[[125 130 120 136 125 129 124 130 131 130 124]
 [114 133 129 149 137 124 125 115 134 135 127]
 [113 135 120 155 129 139 118 117 133 136 127]
 [131 125 141 114 129 111 129 128 119 117 128]
 [121 131 132 128 137 119 122 118 130 122 131]
 [141 123 131 131 128 107 129 141 132 128 123]
 [120 131 132 120 136 122 132 128 130 121 125]]
|
[[120 131 132 120 136 122 132 128 130 121 125]
 [125 130 120 136 125 129 124 130 131 130 124]
 [114 133 129 149 137 124 125 115 134 135 127]
 [113 135 120 155 129 139 118 117 133 136 127]
 [131 125 141 114 129 111 129 128 119 117 128]
 [121 131 132 128 137 119 122 118 130 122 131]
 [141 123 131 131 128 107 129 141 132 128 123]]

[[110 110 139  99 142 102 137 108 132]
 [126 130 142 124 142 130 119 126 124]]
|
[[126 130 142 124 142 130 119 126 124]
 [110 110 139  99 142 102 137 108 132]]

[[129 131 123 134 122 134 132 114 124 131 135 113]
 [139 123 141 145 115 133 125 141 141 148 128 114]
 [148 125 135 131 124 153 142 136 126 131 132 122]
 [121 134 127 114 129 139 135 135 130 119 135 145]
 [114 145 115 121 114 140 137 113 131 112 130 130]
 [138 124 142 156 119 116 156 132 130 136 100 121]
 [127 134 126 123 134 115 114 117 126 115 104 144]
 [129 127 121 114 113 130 139 133 130 126 142 128]]
|
[[129 127 121 114 113 130 139 133 130 126 142 128]
 [129 131 123 134 122 134 132 114 124 131 135 113]
 [139 123 141 145 115 133 125 141 141 148 128 114]
 [148 125 135 131 124 153 142 136 126 131 132 122]
 [121 134 127 114 129 139 135 135 130 119 135 145]
 [114 145 115 121 114 140 137 113 131 112 130 130]
 [138 124 142 156 119 116 156 132 130 136 100 121]
 [127 134 126 123 134 115 114 117 126 115 104 144]]

[[150 130 132 127 120 127 118 128 126 137]
 [131 130 142 127 129 128 141 145 132 106]
 [132 143 130 134 134 139 133 145 128 122]
 [135 118 107 135 148 123 129 133 131 128]
 [128 119 134 119 126 138 116 150 116 129]
 [125 155 127 135 130 142 128 133 127 134]
 [148 129 140 124 125 112 128 128 128 125]
 [132 125 128 132 138 129 128 132 129 131]
 [122 134 131 128 133 117 139 137 116 121]]
|
[[122 134 131 128 133 117 139 137 116 121]
 [150 130 132 127 120 127 118 128 126 137]
 [131 130 142 127 129 128 141 145 132 106]
 [132 143 130 134 134 139 133 145 128 122]
 [135 118 107 135 148 123 129 133 131 128]
 [128 119 134 119 126 138 116 150 116 129]
 [125 155 127 135 130 142 128 133 127 134]
 [148 129 140 124 125 112 128 128 128 125]
 [132 125 128 132 138 129 128 132 129 131]]

[[154 125 118 113 149 134 133 124 130 126 145 130 136 118 132]
 [122 141 148 128 146 135 143 152 121 139 117 130 130 118 135]]
|
[[122 141 148 128 146 135 143 152 121 139 117 130 130 118 135]
 [154 125 118 113 149 134 133 124 130 126 145 130 136 118 132]]

[[118 119 122 128]
 [136 130 126 145]
 [130 116 120 128]
 [137 130 117 118]
 [127 124 120 129]
 [128 128 133 128]
 [116 127 128 123]
 [122 101 111 149]
 [128 113 117 140]
 [125 121 125 118]
 [126 148 137 117]]
|
[[126 148 137 117]
 [118 119 122 128]
 [136 130 126 145]
 [130 116 120 128]
 [137 130 117 118]
 [127 124 120 129]
 [128 128 133 128]
 [116 127 128 123]
 [122 101 111 149]
 [128 113 117 140]
 [125 121 125 118]]

[[129 126 132]
 [119 138 128]
 [127 131 113]
 [136 136 140]
 [103 112 119]
 [120 128 123]
 [131 135 124]
 [117 142 145]
 [132 119 134]
 [138 128 133]
 [123 117 122]]
|
[[123 117 122]
 [129 126 132]
 [119 138 128]
 [127 131 113]
 [136 136 140]
 [103 112 119]
 [120 128 123]
 [131 135 124]
 [117 142 145]
 [132 119 134]
 [138 128 133]]

[[146 130 133 120 117 109]
 [131 123 125 124 118 135]
 [122 129 128 132 137 128]
 [125 127 130 135 143 143]
 [143 124 136 128 136 136]
 [139 125 130 125 122 134]
 [133 125 134 131 141 138]
 [137 134 139 135 146 122]
 [117 126 116 122 107 126]
 [136 132 130 127 121 117]
 [155 127 136 124 125 120]
 [124 123 118 124 110 135]]
|
[[124 123 118 124 110 135]
 [146 130 133 120 117 109]
 [131 123 125 124 118 135]
 [122 129 128 132 137 128]
 [125 127 130 135 143 143]
 [143 124 136 128 136 136]
 [139 125 130 125 122 134]
 [133 125 134 131 141 138]
 [137 134 139 135 146 122]
 [117 126 116 122 107 126]
 [136 132 130 127 121 117]
 [155 127 136 124 125 120]]

[[114 143 135 144 127 116 133 128]
 [114 133 111 112 147 103 140 147]
 [129 137 126 131 143 129 117 129]
 [116 145 146 128 125 120 114 127]
 [113 134 111 112 149  99 144 148]
 [125 152 133 136 126 118 142 116]
 [121 150 132 143 123 112 138 119]
 [118 129 132 126 137 129 137 127]
 [128 128 128 128 128 128 128 128]
 [118 144 146 125 123 123 115 131]
 [128 152 132 131 127 121 143 115]
 [120 128 141 139 134 115 126 130]]
|
[[120 128 141 139 134 115 126 130]
 [114 143 135 144 127 116 133 128]
 [114 133 111 112 147 103 140 147]
 [129 137 126 131 143 129 117 129]
 [116 145 146 128 125 120 114 127]
 [113 134 111 112 149  99 144 148]
 [125 152 133 136 126 118 142 116]
 [121 150 132 143 123 112 138 119]
 [118 129 132 126 137 129 137 127]
 [128 128 128 128 128 128 128 128]
 [118 144 146 125 123 123 115 131]
 [128 152 132 131 127 121 143 115]]
